Moves between points:
Suz & Tov
Suz § Lus
Zok & Kip
Zok § Mut
Bof & Fon
Bof § Rek
Ked & Let
Ked § Vas
Ket & Mot
Ket § Baz
Gab & Zol
Gab § Sur
Rek & Zab
Rek § Kuz
Lol & Kop
Lol § Liv
Dut & Gab
Dut § Mot
Lus & Ful
Lus § Zos
Fon & Rek
Fon § Rak
Fus & Nev
Fus § Sug
Bup & Veg
Bup § Ked
Ful & Peb
Ful § Nik
Nev & Zaf
Nev § Nof
Tav & Mov
Tav § Lom
Gos & Gur
Gos § Fof
Kip & Mut
Kip § Vov
Fof & Zos
Fof § Peb
Lut & Lor
Lut § Div
Tur & Pif
Tur § Kon
Ger & Git
Ger § Vol
Kas & Fus
Kas § Nor
Git & Vol
Git § Sur
Let & Bul
Let § Vut
Dup & Zom
Dup § Mer
Fik & Tig
Fik § Div
Lel & Kon
Lel § Naz
Naz & Zus
Naz § Zaz
Mit & Kas
Mit § Fus
Zaf & Nof
Zaf § Let
Gur & Fof
Gur § Zos
Lom & Kas
Lom § Kug
Baz & Buf
Baz § Gab
Lar & Tal
Lar § Kek
Zab & Duk
Zab § Ren
Tek & Zod
Tek § Bap
Tig & Ros
Tig § Lel
Sop & Kug
Sop § Ret
Nor & Sug
Nor § Nad
Bor & Kop
Bor § Vur
Kon & Naz
Kon § Ren
Sug & Nad
Sug § Zok
Las & Kud
Las § Tig
Zom & Mer
Zom § Sug
Ret & Lar
Ret § Kug
Vas & Bor
Vas § Nuv
Bap & Suz
Bap § Tov
Zol & Ked
Zol § Veg
Puf & Las
Puf § Kud
Pek & Gab
Pek § Zol
Zos & Bap
Zos § Suz
Mut & Ret
Mut § Nev
Nel & Luz
Nel § Ret
Gef & Rek
Gef § Tek
Ros & Tur
Ros § Mup
Zaz & Fik
Zaz § Kon
Zod & Lut
Zod § Ros
Pif & Div
Pif § Tur
Ren & Fik
Ren § Tig
Nof & Let
Nof § Bul
Kop & Bup
Kop § Dut
Nuv & Mot
Nuv § Tuf
Bul & Vut
Bul § Fuv
Kug & Ret
Kug § Lar
Beb & Gur
Beb § Veg
Rak & Kuz
Rak § Mab
Kuz & Mab
Kuz § Lut
Luz & Zul
Luz § Tad
Vol & Sur
Vol § Puf
Div & Div
Div § Fon
Mos & Tav
Mos § Mov
Tal & Kek
Tal § Nel
Peb & Nik
Peb § Div
Vut & Suz
Vut § Dup
Nad & Zok
Nad § Kip
Tov & Lus
Tov § Ful
Veg & Tig
Veg § Bov
Lor & Zus
Lor § Fik
Tuf & Buf
Tuf § Miv
Mup & Ger
Mup § Git
Duk & Ren
Duk § Beb
Zul & Tad
Zul § Gos
Mer & Mos
Mer § Tav
Vek & Veg
Vek § Bor
Nik & Lut
Nik § Lor
Viv & Mup
Viv § Ger
Sur & Puf
Sur § Las
Fet & Mit
Fet § Kas
Tad & Gos
Tad § Mer
Mov & Lom
Mov § Sop
Vov & Nev
Vov § Kip
Vur & Tuf
Vur § Buf
Bov & Git
Bov § Mup
Miv & Fet
Miv § Mot
Kud & Lol
Kud § Kop
Kek & Nel
Kek § Bul
Liv & Dut
Liv § Viv
Fuv & Buf
Fuv § Zom
Mab & Gef
Mab § Beb
Mot & Baz
Mot § Pek
Fef & Bov
Fef § Viv
Buf & Miv
Buf § Fet
Zus & Zus
Zus § Veg

The rows follow the links: the fewer symbols apart two points are, the more alike their rows tend to be.

Each row is also shifted at random along 7 hidden directions that mean nothing.

Some points, each with a row of numbers:
Miv [  40,   10,  -39,  -35,   32,   11,  -14,  -21,   29,   17,  -25,  -26,  -14,  -14,    8,    1,  -23,   47,   -8,   12,   30,   -6,   33,  -37,  -22,    1,   21,   41,  -17,   34,   28,   -9,   14,   17,   32,  -23,   -5,    2,   30,   17,   34,   34,   16]
Duk [  13,   55,  -10,  -62,   13,   18,  -13,   11,  -22,  -34,   -4,   48,   12,   16,  -12,  -54,    0,  -20,    5,   40,    0,  -24,   27,   22,  -20,   43,   -5,  -44,   -5,    7,    2,  -25,  -27,  -11,   33,   11,  -30,    4,   15,   46,  -40,   12,  -36]
Zol [ -35,  -55,   18,   68,    2,  -26,   31,   26,  -14,   44,   15,   11,  -30,   26,  -35,  -14,    3,  -50,   -5,  -47,   -1,   38,    2,  -46,    0,   37,   13,   57,   -5,  -30,   12,   40,  -10,   -1,  -17,  -20,  -32,   -6,   32,  -45,   38,   50,   -6]
Gur [  24,   93,  -83, -118,  -19,   29,  -34,   -7,   26,  -55,   23,   64,   -4,   -6,    9,   -7,   37,    1,   21,   65,   41,  -40,  -17,   -5,   24,   -6,  -10,   -7,   13,   -2,   -7,  -32,  -32,   33,    5,   64,  -71,  -14,  -22,   77,    8,  -37,  -48]
Viv [  42,  -47,   15,   21,  -39,   -2,   -5,  -21,   -9,   27,  -52,  -22,    3,    4,    7,  -33,  -51,   41,  -11,   -4,  -10,   -4,  -26,  -32,   33,    9,   24,  -12,   25,   27,   26,   -3,   -2,  -20,   62,  -65,   26,   16,  -13,    4,  -25,  -31,   16]
Tov [ -31,   44,  -46,  -50,  -13,   12,  -38,    1,   33,  -24,   25,  -44,  -70,   72,  -15,   -8,    9,  -20,   -4,   17,   24,   94,  -17,   16,   97,  -41,   36,   37,  -10,  -10,  -24,   40,  -51,   24,   24,   11,    8,  -27,   24,   38,   41,   -3,   47]
Tek [   7,  -18,  -35,   52,    7,   -2,   35,   -3,  -38,  -51,  -22,   -7,   29,  -42,   -2,  -25,  -19,    2,   -4,    9,    5,   27,   22,   35,    9,  -85,   -6,   26,   11,    2,  -29,   22,   -3,  -37,   26,  -30,   23,   30,    4,   15,   19,  -18,   16]
Zul [ -43,   16,   -8,  -13,  -22,    6,   -8,   -2,  -10,   -4,  -22,   60,   31,  -44,   25,    7,  -21,   18,   17,    8,   23,   50,  -24,   28,  -48,   60,  -28,    0,   26,   13,    7,   29,   30,   18,   36,  -28,  -59,   -1,  -33,   -6,    9,  -23,  -56]
Zaf [  -5,  -33,    8,   40,   16,  -15,   57,  -10,  -33,   -4,  -19,   18,   52,    9,  -46,   39,   -8,   33,   12,  -19,   -8,    3,   16,   -2,   -9,  -15,  -69,    1,  -15,   -2,  -10,   20,   22,  -45,  -10,  -19,  -19,  -11,  -42,  -35,   10,  -34,  -22]
Lus [ -66,  -15,   -8,   18,  -12,  -12,  -19,    4,   18,   -6,   52,  -52,  -57,   42,   -8,  -11,   37,  -16,   -2,  -27,   26,   56,  -20,   41,   75,   -9,   38,   61,  -11,   -9,  -27,   29,  -26,   15,  -49,   32,    9,  -19,   10,  -13,   55,   -5,   51]
Bul [ -51,  -11,   36,   43,    0,  -15,   28,  -17,  -10,   36,  -19,  -33,    6,   56,  -51,   43,  -25,   48,   10,  -23,    4,   35,  -24,   17,   -1,   30,  -60,   22,  -23,   -3,  -10,   37,   15,  -40,    5,  -44,   -5,  -13,  -31,  -48,   37,   -3,    4]
Bor [  93,   -6,  -22,  -43,   10,    5,    7,   31,    1,   36,  -47,    8,    2,   -1,  -29,  -25,  -75,  -56,  -48,    0,   36,   59,   15,  -37,  -48,   42,  -11,   45,    0,   -4,   50,   -2,   15,    3,   78,  -68,  -24,    4,    7,    1,   32,   15,    2]
Fus [  46,   -4,   -1,   -8,   55,    1,  -26,  -13,   40,   -9,  -78,   -9,    6,   -1,   25,   45,  -62,   23,    9,    8,   -8,  -34,   55,  -15,   38,  -11,   39,   -9,  -25,   15,    6,    0,   15,    7,   92,  -94,    7,   -5,    5,   14,  -21,  -16,    8]
Nad [  27,   -4,   52,   58,   63,  -26,  -31,    5,   54,   19,   36,   -1,  -80,   37,   10,   50,    5,   -7,  -31,  -15,  -42,   66,   23,   -5,   90,   11,   39,   -5,  -63,  -48,  -32,   15,  -30,   24,  -39,   12,  -19,  -21,    4,  -19,   -6,    5,  -17]
Kon [  97,  -20,   31,  -28,   14,  -27,   12,    4,  -35,    1,  -35,   -4,   39,  -38,   11,  -38,  -37,    3,  -35,  -46,  -18,  -43,   26,   28,  -54,   21,  -12,  -21,    2,   21,    9,  -37,   18,   56,    9,  -39,   29,  -24,  -11,  -57,  -42,    1,   -4]
Zos [   0,    1,  -56,    8,  -15,   -4,   15,    0,    0,  -51,    9,   14,   -8,  -12,    3,    4,   25,   -7,   22,  -16,   20,  -74,  -10,   17,   60,  -70,   27,   49,   17,  -17,  -38,  -20,  -23,   27,  -23,   31,  -34,  -21,   10,    3,   48,  -24,   -9]
Zom [ -38,  -25,   17,   65,    3,  -14,   -1,   -6,  -18,    6,  -35,   12,   89,   24,   59,   54,   -8,   28,   41,  -33,  -11,  -56,    2,   11,  -13,    1,    3,   12,   -8,    0,  -21,   16,   30,  -57,   -4,  -38,  -21,   -6,  -18,  -46,   18,   -8,  -28]
Vut [  -6,    4,   -4,  -16,  -18,   -4,    3,   -8,  -19,   10,    8,  -17,   39,   66,  -27,   19,   10,   26,   -4,   -1,   29,   11,  -17,   22,    0,   18,  -36,   28,   -5,    5,    2,   -1,   16,  -51,  -13,   15,   -8,   -9,  -36,  -18,   39,  -24,    8]
Ked [ -26,    2,  -23,  -38,   -2,    9,   20,   24,   -2,   17,   21,    9,  -12,   66,  -64,   -1,   20,  -39,    5,   -7,   19,   19,    9,  -33,   11,   37,  -20,   26,   -7,   -7,   23,    9,  -10,  -30,   -4,   24,  -34,  -12,   29,   11,   28,   16,   -8]
Vur [ -93,  -28,  -14,   64,   30,  -19,   26,  -13,    1,   25,    7,   -8,  -10,  -11,   11,   15,   11,   31,   29,  -41,    8,   38,   21,  -53,  -20,  -28,   20,   61,  -21,   -5,   -8,   53,   -5,   14,   -9,  -10,  -33,  -12,   41,  -36,   61,   57,    5]
Dut [ -72,   -8,    6,    6,    1,   -4,  -18,   26,    1,   65,   61,  -10,  -28,   -2,   -4,  -15,   46,  -58,    7,   10,   25,   83,  -22,  -56,  -23,   41,  -29,   26,  -14,  -34,   26,   34,  -11,    2,  -45,   51,  -21,    8,  -17,   -2,   40,   13,    7]
Tal [ -22,   17,   20,    5,  -32,   -2,   34,  -10,   26,   -3,    8,  -11,  -40,  -36,  -50,   30,    6,   16,    9,    2,   -7,    5,  -36,   19,  -38,   -2,  -56,  -25,   10,    9,   -6,    3,    9,   26,  -14,   12,   22,   -2,   -5,   -8,  -12,   13,    9]
Fof [  -8,   39,  -17,   -3,   -8,   -2,  -34,   -7,    9,   -1,   63,   22,  -40,   -2,   28,   -4,   22,   12,  -36,   11,   28,  105,  -44,   39,   19,   28,  -20,   25,  -13,  -20,  -31,   28,  -26,   28,  -52,   56,  -63,  -18,  -48,  -10,   53,  -19,  -23]
Fon [  80,   17,   23,   55,   28,   -2,   10,   -3,  -44,    1,  -14,   -2,   31,  -26,   10,  -23,  -35,    5,  -35,   41,   -1,   40,   10,   38,  -66,   -1,  -54,  -12,  -23,   -5,   -8,   -7,   -1,  -70,    5,  -27,    3,   56,  -34,    9,   -6,    4,   -9]
Buf [ -38,  -14,  -35,   -2,   26,    9,   -1,  -14,   21,   13,  -54,  -22,  -13,   -2,   -4,    2,  -28,   48,   23,  -22,   22,  -40,   36,  -33,  -11,   -2,   44,   46,   -8,   37,   23,    5,   16,   15,   48,  -51,  -10,    0,   53,    7,   38,   45,   20]
Sug [  66,   -5,   36,   25,   59,  -10,  -34,    1,   37,   25,   23,    2,  -20,    7,   40,   46,  -21,    2,  -52,    5,  -20,   91,   33,    2,   33,   18,   16,  -13,  -44,  -20,   -4,   20,   10,    8,  -10,   -6,   -8,   -1,  -37,  -12,  -10,  -25,  -12]
Tav [  35,  -65,   18,   48,  -46,  -31,    6,   15,   -1,  -19,   16,  -20,   49,   31,   37,   11,   -1,  -29,  -42,  -50,  -26,   62,    2,   29,    4,   -1,  100,   25,   41,   11,    5,   20,   44,  -44,  -15,  -19,   35,   25,   76,  -16,  -19,   46,   15]
Veg [  69,  -29,   30,   24,    2,  -33,   25,   26,  -55,   32,   -2,   30,   19,   -5,   -6,  -44,   12,  -48,  -20,  -34,   -5, -101,   -4,  -24,  -28,   34,  -31,   -5,   -6,  -33,   14,  -52,   -8,   20,  -49,    9,  -24,  -17,  -13,  -53,   -4,    9,  -32]

From each start, follow one symbol. Which point do you reach?
Answer with the point's name.
[   6,    2,  -30,  -98,  -12,   23,    3,  -18,  -26,  -37,  -21,   -3,   53,  -47,   -3,  -56,  -10,   42,   18,   10,   -6,  -26,   25,  -13,  -17,  -35,   -4,  -58,   36,   59,   33,  -19,    5,   28,   46,   -2,   53,   -2,   -4,   36,  -66,  -43,    9]
&
Tur
[ -60,  -11,  -22,   18,   41,   -5,  -13,  -21,   26,   10,   44,  -29,   -3,  -11,   38,   26,   26,   56,    4,  -10,    3,   90,   39,  -25,    0,  -26,   36,   29,  -21,   23,    6,   52,   11,   13,  -19,   20,    5,    2,   27,   -8,   25,   25,   18]
&
Mit
[ -22,   25,  -47,  -59,  -48,   15,   39,   -7,   44,  -48,   -8,   28,  -22,  -52,  -63,   24,  -10,   13,   17,   16,    1,   75,  -19,    1,  -16,  -21,  -16,  -26,   53,   38,    5,   36,   25,   41,   43,   -9,    6,    3,   37,   49,  -36,    7,   -9]
§
Ret
[ -31,   -2,  -10,  -33,  -22,    2,  -20,    2,  -26,    2,  -26,    7,  120,    7,   37,   14,  -17,   10,   15,    6,   38,  -21,   -9,   40,  -72,   45,  -36,   10,   23,   28,   24,  -17,   62,  -62,   22,  -11,   -1,   21,  -55,  -13,    4,  -42,   -8]
§
Mer
[  38,    7,  -24,   12,   10,    2,   18,  -22,  -55,  -43,   16,  -18,   46,  -59,   15,  -37,   16,   32,    0,   21,    1,    2,   13,   22,  -30,  -96,  -33,  -24,   -1,    8,  -29,   -1,  -18,   -5,  -16,   25,   47,    5,  -36,    3,  -15,  -27,   20]
&
Lut
[ -32,  -45,   20,   48,   19,   -6,   52,   10,  -55,  -31,   13,   41,   66,  -58,   -2,  -55,    8,  -14,   -4,  -12,  -22,   55,   55,   50,  -68,   25,   -2,  -20,   19,   22,   -1,   31,   35,  -50,  -18,   -6,    5,   43,   27,   -5,  -39,   22,  -27]
§
Ren
[ -12,   25,  -91,  -83,    1,   28,   38,   20,  -26,  -28,  -67,   78,   60,  -41,  -25,  -16,  -36,  -64,   49,   15,   20,   12,   36,  -87,  -37,  -63,  -26,  -11,   29,  -13,   20,   34,  -11,   22,  100,  -33,  -44,  -16,   15,   41,   -8,   -6,  -44]
§
Bor
[   6,  -34,   39,   50,   -2,  -26,    7,   36,  -29,   65,   42,   -4,   -2,   -7,    1,  -15,   28,  -84,  -21,  -12,   13,  -40,  -26,  -25,  -41,   59,  -43,   24,  -10,  -41,   24,  -39,   18,  -10,  -88,   43,  -14,   14,  -41,  -49,   33,   -4,   -6]
&
Bup
[  43,  -46,  -22,   -3,  -29,   -8,   28,    6,  -14,  -35,  -23,   69,   57,  -76,   16,   -9,  -10,   11,   -6,  -20,   23,  -43,    1,   31,  -34,   42,    6,   24,   44,   25,   12,  -31,   51,   22,    8,  -11,  -61,   20,    3,  -14,    3,  -16,  -63]
§
Fof
[ -56,    7,   -1,  -28,    4,   -4,   19,    0,  -39,  -27,  -47,   43,   22,  -15,    4,  -30,    2,   -7,   61,  -34,  -37,  -71,   11,  -27,    7,  -49,   13,  -59,    6,  -23,  -21,   19,  -39,   53,   44,  -25,    8,  -53,   17,  -17,  -43,    3,  -26]
§
Lel
[ -37,    4,   -9,   -9,  -40,    7,   55,  -15,   35,  -24,   32,    0,  -39,  -13,  -74,   25,   46,   25,   16,   -8,   -7,  -33,  -17,    2,    5,  -22,  -17,  -12,   28,   17,   -1,   -9,   17,   17,  -36,   45,   14,   -1,   36,   13,  -21,   23,    1]
&
Nel
[  85,   81,   25,  -24,  -17,    0,  -13,  -12,   49,   19,   54,  -34,  -87,   26,  -41,   41,   12,   10,  -47,   41,  -11,   25,  -63,    1,   -2,  -22,  -47,  -32,  -16,  -28,  -20,  -27,  -28,   29,  -44,   53,   23,  -26,  -18,   18,  -17,   26,   23]
&
Tal
[  52,  -12,  -13,   37,    5,  -14,   29,  -30,  -13,    5,  -54,    1,   63,   19,    8,   50,  -55,   71,   -5,  -16,    7,   27,   10,  -17,  -27,  -28,  -21,   30,  -12,   14,  -15,   22,   14,  -41,   56,  -70,  -28,  -17,  -19,  -33,   38,    9,  -19]
&
Buf
[ 104,   45,    7,  -28,  -34,   -1,  -13,    3,   66,  -17,   23,  -29,  -78,   49,  -33,   39,  -13,  -21,  -57,   24,  -22,   53,  -35,    0,   48,  -45,   32,  -23,    0,  -14,   -8,  -20,  -24,   14,   10,    7,   48,  -18,   53,   35,  -32,   51,   34]
&
Ret
